Below are the code and all the weights of a small trained network. Each question names an input and a class and asks about switching units off, where a switched-off unit gives its printed mean instead of its output.

import numpy as np


def w(rows, s, z=0):
    codes = np.array(rows[::2]) - 128.0
    scale = np.full(codes.shape[1], s)
    scale[-1] = z or s
    return codes * scale


def norm(h):
    return h / np.sqrt((h * h).mean(-1, keepdims=True) + 1e-5)


def f(y):
    return np.maximum(y, 0)


def log_softmax(a):
    a = a - a.max(-1, keepdims=True)
    return a - np.log(np.exp(a).sum(-1, keepdims=True))


def net(x, mask):
    res = np.array(x, float).reshape(1, 4) / 4 @ E
    u = 0
    for l in range(3):
        y = f(norm(res) @ A[l][:, :-1].T + A[l][:, -1])
        res = res + np.where(mask[u : u + 3], y, B[l][:, -1]) @ B[l][:, :-1]
        u += 3
    return log_softmax(norm(res)[-1] @ U[:, :-1].T + U[:, -1])


A, B = {}, {}
E = w([
[204,1,138,128],'x0',
[128,204,156,65],'x1',
[124,128,38,125],'x2',
[244,161,124,123],'x3',
],0.0053)
A[0] = w([
[169,169,110,182,97],'0.n0',
[147,121,199,157,109],'0.n1',
[204,199,2,77,4],'0.n2',
],0.0078,0.0027)
B[0] = w([
[186,105,31,210,183],'0.n0',
[71,132,162,170,192],'0.n1',
[220,16,112,254,254],'0.n2',
],0.0078,0.003)
A[1] = w([
[121,174,122,146,2],'1.n0',
[59,2,118,177,58],'1.n1',
[164,171,24,109,126],'1.n2',
],0.0098,0.0038)
B[1] = w([
[26,94,144,64,135],'1.n0',
[158,77,87,160,255],'1.n1',
[255,81,154,119,190],'1.n2',
],0.013,0.0052)
A[2] = w([
[63,212,134,75,144],'2.n0',
[203,144,203,70,103],'2.n1',
[254,99,160,88,5],'2.n2',
],0.0074,0.0016)
B[2] = w([
[98,207,195,64,184],'2.n0',
[81,197,27,90,188],'2.n1',
[1,161,169,74,253],'2.n2',
],0.0071,0.0048)
U = w([
[79,252,153,65,2],'0',
[207,63,74,207,254],'1',
],0.011,0.0033)

Each question gives the input, the list of numbers given to net, and the class t.
The units are the neurons (one row each of A and B). Each row of codes is followed by its name. A weight is (code - 128) times the scale printed after its matrix; where a second scale follows, it is the last column's (A, B and U).
mask holds one flag per neuron, layer by layer. A switched-off neuron (its flag False) gives its mean, the last column of its row in B, instead of its output. The means were averaged over made-up inputs and are rounded, as every weight is.
A unit's drop is (log p(t) with every unit on - log p(t) with that unit switched off) / (log p(t) with every unit on - log p(t) with every unit switched off).
The circuit of an input: a set's keep is (log p(t) with only the set's units on - log p(t) with every unit switched off) / (log p(t) with every unit on - log p(t) with every unit switched off). Starting from all 9 units, units are removed one at a time, each time the one whose removal leaves the highest keep (on an exact tie, the one counted first), for as long as the keep stays at least 0.8.
units of the circuit, in order: the units of the circuit, biggest drop first
k most important neurons: the k neurons with the biggest drops, biggest first
drop of u: that unit's drop, to one decimal
input [-3,7,5,1], class 1: units of the circuit, in order -> [0.n2]
input [-4,-3,-6,2], class 0: 2 most important neurons -> [0.n2 1.n1]
input [8,1,-8,6], class 0: units of the circuit, in order -> [0.n2 1.n1 2.n2]
input [6,-1,-6,5], class 0: units of the circuit, in order -> [0.n2 2.n2 1.n1]
input [-1,2,-3,-6], class 0: 2 most important neurons -> [0.n2 1.n2]
input [4,-1,-6,3], class 0: 3 most important neurons -> [0.n2 2.n2 0.n0]
input [5,1,-8,3], class 0: 2 most important neurons -> [0.n2 1.n1]
input [0,6,3,-3], class 0: drop of 0.n0 -> 0.4
input [2,7,1,-6], class 0: drop of 0.n2 -> 4.7
input [1,5,1,-2], class 0: drop of 0.n2 -> 0.1
input [0,4,-2,-2], class 0: 2 most important neurons -> [0.n2 1.n1]
